Table B holds the same points as the rows below and some others, measured another way and shuffled. Each row below is followed by which row of B it is.
B:
1: [ -35  -92   97  -26  143  157  -33  -28  -72 -117  174  -16 -131   82
  133  -48   68   66  -13 -110  -64   47   26 -103 -160]
2: [-196 -175  -38 -175  340  120  -47 -721 -122   24  236  -88  -24  -91
 -111 -500  -59  313  154 -226  -96  -52  -44  -94 -198]
3: [   0   74   52   43  133  -34   90 -493   50  -27   86  -31 -113  -15
   88 -282  -37  204  251 -205  -91  -89 -243   18 -101]
4: [-171  -81  -76 -220  169   48   59 -328 -126   16  119 -168  -81  -11
  -93 -251   -6   78  150 -139    4  -41  -64 -103  -80]
5: [  97   92   59   44  -91  -99  165  352   80 -106  -26  -74  -90  -20
   47  173   57 -186  -17  128  -18   25 -120   -3   34]
6: [ -34 -199  -32   78  102  229  -84  -55  -59  -13  137   91  -10  -48
   98  -68 -164   15  -61   89  -38  -20   -4 -132 -104]
7: [  13   26   65    4   62  -52  129  203   28 -154   40 -102 -138  -38
    3  -15   71  -76   21   52  -69   89 -106 -103  -41]
8: [-264 -215  -33  -86  209   39 -165 -713  -57  141  314  -56   43 -165
 -119 -477  -99  193   91 -207   -4 -150 -134  -13  -39]
9: [ -18   13  -50  -12   55    1  102 -275    4   27   32  -47  -56  -40
   29 -152 -100   52  170  -43  -17  -95 -176  -21  -39]
10: [-203 -147   70  -88   34  -70 -143 -122  -12   53  296 -111    8 -102
  -93 -135   95  -69  -87 -106   49  -70  -73   24   67]
11: [ -28 -126   55   56   24  201  -82  162  -64  -58  159   44 -118  112
  215  100   -7  -75  -72  -25   11    5    0 -105  -71]
12: [ -19  -95  149  198   -6   44 -134  108   73  -58  226   78  -84  -22
  174   12   10  -77  -94  -18  -24  -12 -131  -24    7]
13: [-205 -204   70 -121   54   54 -174    7  -79   25  312  -90  -22  -21
  -36  -46  112  -89 -148  -96   65  -26   38  -31   18]
14: [  60  -36  216  123  144  137  -54  -13   20 -186  199   70 -163  102
  252  -24  101  127  -29 -143 -139   69  -16  -45 -196]
15: [  46  -11  167  106  -42   15  -87 -170   77   13  203   76   -4   49
  215   51   55   50  -36 -153  -18 -133  -77  157  -44]
16: [   6  -61    3  -20  121  190   19 -288  -71  -20   97   31  -73   84
  162  -93  -70  143   97 -115  -47  -66  -19  -41 -174]
17: [ -26   69   56  -43  -30 -120  100   44   39  -41   70 -126 -109    7
   19    2   93  -90   74  -68   14  -38 -158   22   43]
18: [  78   86  -41  -51   85   18  218 -254   -7  -45  -58  -57  -69   -3
   46 -100  -74  113  201  -28  -76  -56 -116  -14 -129]
19: [ -82 -196  105  159  -39  190 -202  396  -23  -63  241   78 -138   86
  243  160    7 -216 -182   29   53   34  -33 -139   28]
20: [  63   84   77    1 -136 -131   90   98   87    5   49  -60   -5  -12
   59  156   75 -130  -20    7   33 -101 -109  138   61]
21: [-186 -174  -92 -120   97  122  -54 -175 -120   66  167  -83  -47  -23
  -34 -156  -80  -32   37  -46   58  -62  -48 -121  -15]
22: [  34  -59   33  -86  122  168   -8 -564  -65   53  142   51   60   55
  129 -114  -45  271   72 -191  -63 -163   58  112 -224]
23: [  37   24  -50   11  -82  -54  128   53   41   31  -22  -46    9  -82
   -5   56  -87 -126   38  123   23  -93 -137   20   49]
24: [ -29  -14 -108 -154  -13   29  149   42  -77   18  -20 -122  -35    4
  -35   48  -47 -111   67   68   52  -59  -36  -56   -6]
25: [ -67  -21 -145 -145  -98  -15  141  184  -72   63  -31 -149  -40   -9
  -57  110  -60 -242   48  118  125  -75  -84  -63   96]
26: [  65  -31  205   67   11   98  -63  112   16 -113  189   51  -86  119
  242  149  137   11 -116 -103  -53   -1   38   47 -121]
27: [ -44 -204   26  119   40  253 -134  188  -61  -45  175  100  -81   43
  190   68  -90  -94 -126   68    4   19    7 -152  -66]
28: [  69  -13  -10  -82  155  182  118 -307  -85  -60   26    7  -49   80
  127  -76  -57  200  120  -86  -94  -42   36  -33 -239]
29: [ -52 -102  -78  -45 -102   24  -16  -43  -23  138   89  -19   95  -74
   -9   71 -111 -138  -51   89   96 -165  -48   54   74]
30: [ -43 -173 -110  -66   49  169    4  -33  -96   41   72    3   48  -61
  -11  -10 -151  -49  -52  136   17  -57   40  -92  -66]
31: [  45  -11 -154  -84 -253  -11  152  428  -26   93  -93  -75   62  -18
  -15  353  -99 -367  -83  285  156 -118  -21   15  149]
32: [  61   26   58   92 -152  -64   30  146   89   24   63    8    8  -23
  107  170   -7 -161  -53   68   42 -113 -123   96   79]
33: [  15   46   52  -10  -96  -77  119  448   28 -101   20 -123 -135   25
   40  189  104 -256  -42   95   30   46  -98  -56   69]
34: [ -55  -38  -41 -189  136   91  109 -183 -114  -45   61 -120  -80   44
  -15 -104   17   74  101  -80  -27  -11    9  -80 -135]
35: [  16  -45  130  124   70    5  -31  -19   71  -91  158   28  -72  -58
   94  -74   21   23  -28  -18  -91   10 -116  -21  -59]
36: [  65   -3   62  -26   93   76  123  201  -29 -174   30  -51 -127   29
   68   53   54  -18  -16   58  -96  102   13 -117 -142]
37: [-141  -57 -128 -277  223   -5  126 -631 -110   71   83 -178   25 -116
 -208 -385  -65  211  207 -129  -40 -103  -59  -26 -126]
38: [-137  -84   54  -36  -18  -58  -66   45    3   22  202  -96  -49  -46
  -16  -31   67 -137  -53  -52   54  -46 -109   -6   81]
39: [  98   26  216   94  102  104    9    5   27 -183  144   50 -167  136
  269   41  128  116    5 -152 -130   53  -21   -6 -195]
40: [  50   10   36   73  -37  -10   75  142   49  -53   35  -10  -68  -23
   86   70  -26 -100    2   75  -19  -21 -118  -22    1]
41: [  45  -82   60   35  -20   33    6  228   22  -63   94    9   18  -72
   31  121    4 -112 -152  146  -32   11   17  -13  -29]
42: [-111  -29  -75 -224  -44 -102  144  341  -65  -28   24 -239  -61  -65
 -182   85   87 -272  -41  130   83   32  -31  -92   98]
43: [  43  -92  -86   15 -151  126   35  294  -37   53   -2   30   38   12
  102  269 -127 -236 -108  212   92  -89   13  -22   44]
44: [   0 -189   -6   36 -132  185  -86  575  -67  -23  110   43   -2   39
  130  356  -30 -318 -272  237   91   12  109  -95   41]
45: [ -48    8  -62  -45   -3  -79   93 -225   23   71   40  -83    5 -101
  -54 -117  -83  -24  119    0   24 -123 -177   30   38]
46: [  36  -20   64 -254   86   32   44 -525  -62   61  147  -58  161    3
  -26  -42   95  245  -19 -174  -55 -172  167  233 -208]
47: [ -60  -71  -54  -23   11   28   35  -13  -22   26   73  -53  -27  -65
  -12  -45  -80  -88   26   60   26  -53 -102  -61   19]
48: [ -88  -42    7 -184  355  130   83 -701 -122  -67  145  -95 -114   25
    0 -434    4  381  251 -293 -144  -17  -35  -84 -293]
49: [ -24  -89   50  103 -165   -7  -90  285   57   48  146   25    8  -35
  102  195  -14 -257 -157  106   90  -87  -88   38  127]
50: [  -6  -25  -79 -122   42   61  157  118  -76  -53  -21 -110  -77    4
  -20   33  -27  -87   48   92   -1   14  -18 -114  -59]
51: [   2 -109   38   99  222  210  -25 -329  -34  -83  137   86 -102    0
  156 -239 -122  210  100  -85 -131    5  -77 -127 -210]
52: [  -1 -106  -69  -75  -63   31   26   10  -20   88   60  -18  133 -113
  -57   95  -94 -107 -107  156   43 -121   26   52   15]
53: [-105  -21  -72 -208  139  -14   96 -536  -72   72   93 -139    3  -53
 -102 -270  -31  158  184 -157  -16 -128  -81   28  -90]
54: [  51   93  -72  -52 -109  -95  198    9   31   42  -68  -96  -14  -33
   -5   78  -57 -124  111   77   46 -117 -155   56   56]
55: [ -13  -15  -21 -143   -2    0  127  201  -53  -56   26 -135  -54   -2
  -45   90   58 -127  -26   77   14   18   11  -55  -25]
56: [  62   31   67   62  -39  -52  110  359   60 -128   20  -56 -103  -34
   52  125   46 -171  -44  132  -34   61 -105  -64   13]
57: [-160   45   80 -163  167 -159   48 -512    7   -8  199 -203 -113  -46
  -94 -364  141  162  208 -319  -44  -69 -199   41  -40]
58: [  -5   34   25  -12  -93 -131   73   51   62   26   67  -84   -3  -76
  -23   47   23 -139    4   37   34  -91 -144   71   85]
59: [ 112   81   90   83   39    8  113  -80   65  -97   29   17  -89   26
  151   -6    5   70   87  -40  -93  -29 -119   26 -109]
60: [ -20  -52 -117  -89    4   89  126   97  -80    0  -24  -75  -55    1
    5   41  -97 -115   52  112   36  -29  -42 -114  -20]
61: [  39  -19  -88  -62   97  126  152 -153  -69  -33  -32  -28  -54   10
   50  -69 -121   65  132   32  -47  -36  -45  -87 -136]
62: [ -32  -19  -25  -56    3   -1   53 -195   -8   55   77  -51    1  -33
   13  -54  -44   -1   69  -37   18 -118  -94   39  -11]
63: [ -41 -108  -22   45  -78   32  -44   95   10   57  112    5   25  -70
   38   65  -80 -161  -78   98   60  -92  -83   -4   70]
64: [ -58   21   50  -58   79  -75   88  -52    8  -72   94 -133 -120  -37
  -29 -125   76  -11   87  -71  -37   12 -141  -50  -24]
65: [  23   48  100  -18   28  -43  100  166   22 -131   67  -93 -141   32
   62   45  122  -64   14  -30  -45   52  -80  -38  -48]
66: [  42  -28  -51 -101  -11   84  128  128  -64  -33  -10  -58  -18   25
   34  130  -29  -83  -20  105    6  -28   37  -38  -65]
67: [   6  -66 -102 -187  -82   90  128  355 -116   -6  -26 -112    2   38
  -24  261   -5 -227  -94  184   79  -14  106  -62   -6]
68: [  44    1  -81 -116  -77   46  174  316  -65  -33  -59  -97  -38   28
   10  218  -21 -198  -26  170   48  -12   19  -58   -5]
69: [ -58 -105  193   97   53   82 -162   12   22  -70  284   42 -104   57
  187   -9  106    6  -99 -147  -34   -5  -48   -3  -57]
70: [   5  -48  -66  -15   30   39   98  -23  -14   -7   14  -36  -16  -81
  -17  -40 -108  -44   38  112  -20  -39  -82  -71  -34]
71: [ -38   62  -86 -140  -92 -159  178  -14   11   71  -22 -175    6  -84
 -120   14  -11 -155   91   57   78 -119 -151   49  103]
72: [  95  100   58   -2 -165  -75  171  611   36 -125  -43 -110 -137   76
   99  348  120 -314  -67  147   43   48  -60  -26   72]

[ 100  -47   90   24   83  -27 -160 -266   80   35 -185   21   90  -32
   90   -1   39   25  127  173  103 -101 -148  -97   80 -128  -57]
45
[  34  -65  110  -26   58    1 -219 -246  -10  103 -266   36   67   65
   68   -2   -7  -63  101  150  -31 -181   61 -215  168 -112    1]
53
[  95   20   88  -65  227  -35 -105  -36  -14   30 -240   53   81  -54
   12   58   -9   45  242  154   50  -97 -127   81  143  -63  -74]
49
[  45  -18   12   26  197  -19 -154  -51  -60  -68 -419  -16   12  -60
  -63    2   64  -83  102  -11  -58  -55  -17 -130  159 -131   -8]
30
[ -53  -72   34  -55 -411   22  561  -99   -9 -115  463   69   43  -74
   -2 -140 -295  148  -79 -258  350  139  161  239 -209   57  -24]
7
[  20  -49  -44  -69   52  -85 -103 -175  -11  -61 -259    7   41  -57
 -100 -104   39   13  -10  149 -270   89  121  -71   50   68  -58]
28
[  81   -3   72 -120   72  -48   89  -54   22   16  -16   79  105  -74
  -12   20  -65  172  203  183   62   21  -90  253   41   74 -101]
35
[  44  -54  107 -160  -63  -18   97 -153   23   92   39  103  122   25
   21   19  -94  185  170  233    6  -14   29  194   78  125  -60]
56
[  95 -164  -35  -23    4   63   45   52  -47  -62 -372   41   61  -30
 -125  101  -46  -13   21   73 -169   43  205  184  101   31 -114]
11
[  50  -60   39 -222    9  -42   75  -60  -11   59 -118  103  123   13
 -102   34  -49  206  171  327 -251   88  109  288  122  257  -97]
39
[ -33  -71   50  -20 -338   13  404 -168   14  -79  382   61   43  -61
   52 -142 -265   83  -83 -209  346   60  125  116 -193  -27  -28]
17
[  19  -65  127  -54   76   -9 -314 -268  -27  165 -285   54   66  110
   84   -7  -45 -112   87  213 -104 -240  150 -259  182 -109  -12]
37
[  63   53   61  -23  313  -93 -324 -146  -23   24 -342   10   39  -61
   23  -39   38  -88  156  147  -42 -141  -97 -180  128 -151  -54]
29
[ -33  -43   30  -23 -225   19  366    5  -71  -87  308   68    6  -80
   23 -114 -361  -40  -79 -308  363   -2  213  151 -203  -95  -68]
38
[  91  -59   68 -194  132   -9  -30   63  -56  105 -210  115  114   17
  -59  111 -138   77  196  299 -166  -55  154  305  130  129 -153]
69
[ -18   28 -109  -43 -228 -158  392 -174   60 -240  469   23   24 -255
  -44 -314 -214  144 -171 -150  190  304   41  188 -400   90 -137]
59
[  89   -9   87  -40  150  -72 -206 -274   74   56 -204   31   99  -34
   62  -21   72   79  177  278  -11  -72 -165  -78  111  -47  -62]
23
[  -6   22   58    6  110  -63 -174 -228  -17  -12 -215   -5   22  -29
   23 -102   34  -62   78   12   15  -91  -36 -261  100 -138   29]
31
[ -33 -110  113  -28 -378   70  371 -168   -8   16  375   91   52   25
  110  -79 -332   32  -60 -200  397  -60  210   87 -145  -68  -21]
57
[ -18  109  112 -153  171  -79   27  -39  -70   28  -68   53   53  -38
  -27  -35  -25  119  275   55   58  -51 -109   61  163   33   30]
41
[  29  -19 -177  105  -46  -70  317   85  -37 -367   56  -40  -45 -301
 -138 -184 -160  -61 -192 -381  187  258   70  153 -308 -109 -147]
6
[  26 -101  152 -180 -111   49   81 -152  -14  157  -64  113  130  118
   17   85  -86  160  193  250  -50  -80  121  153  198  134   -7]
65
[ -43  164   65  -59  265 -140 -145 -112  -77  -38 -120   -6  -11 -104
    1 -150   -3  -43  180  -63   93  -90 -135 -206   87 -130   41]
52
[ -53  -22 -132 -104 -306  -83  623   87  -52 -276  474   59    1 -226
 -155 -229 -348  135 -182 -296  153  350  256  428 -383  177 -143]
14
[  -1 -142   96  -49  -91   88  -29 -145  -63   72 -303   44   60  118
  -22   57  -25  -27   64   58 -108 -110  216  -96  226  -16   44]
34
[ -34  -55   71  -61  -53    6   -8 -181  -56   28 -166   30   44   46
  -21  -47  -27    2   61   22  -60  -59  129 -132  145  -13   48]
68
[  76 -103  -92   88 -266  -56  316 -234  134 -225  290    9   53 -217
   23 -180 -146   99 -184 -107  267  224  -19  156 -353  -41 -163]
3
[  38  -32  162 -123  -45    0   82 -226   50  101  -18   77  125   44
   50   39   23  224  255  212   87  -48 -131   87  189   81   31]
5
[  45  -43  169  -90   58  -32 -285 -347   38  204 -150   76  113  102
  140  -11  -34    0  154  315  -21 -232   11 -189  160  -65  -23]
71
[  86 -115  -48   38   50    2  -45  -94    9 -108 -383  -15   47  -76
  -99   15   78    0   12   66 -146   72   38   -3   90  -26  -64]
16
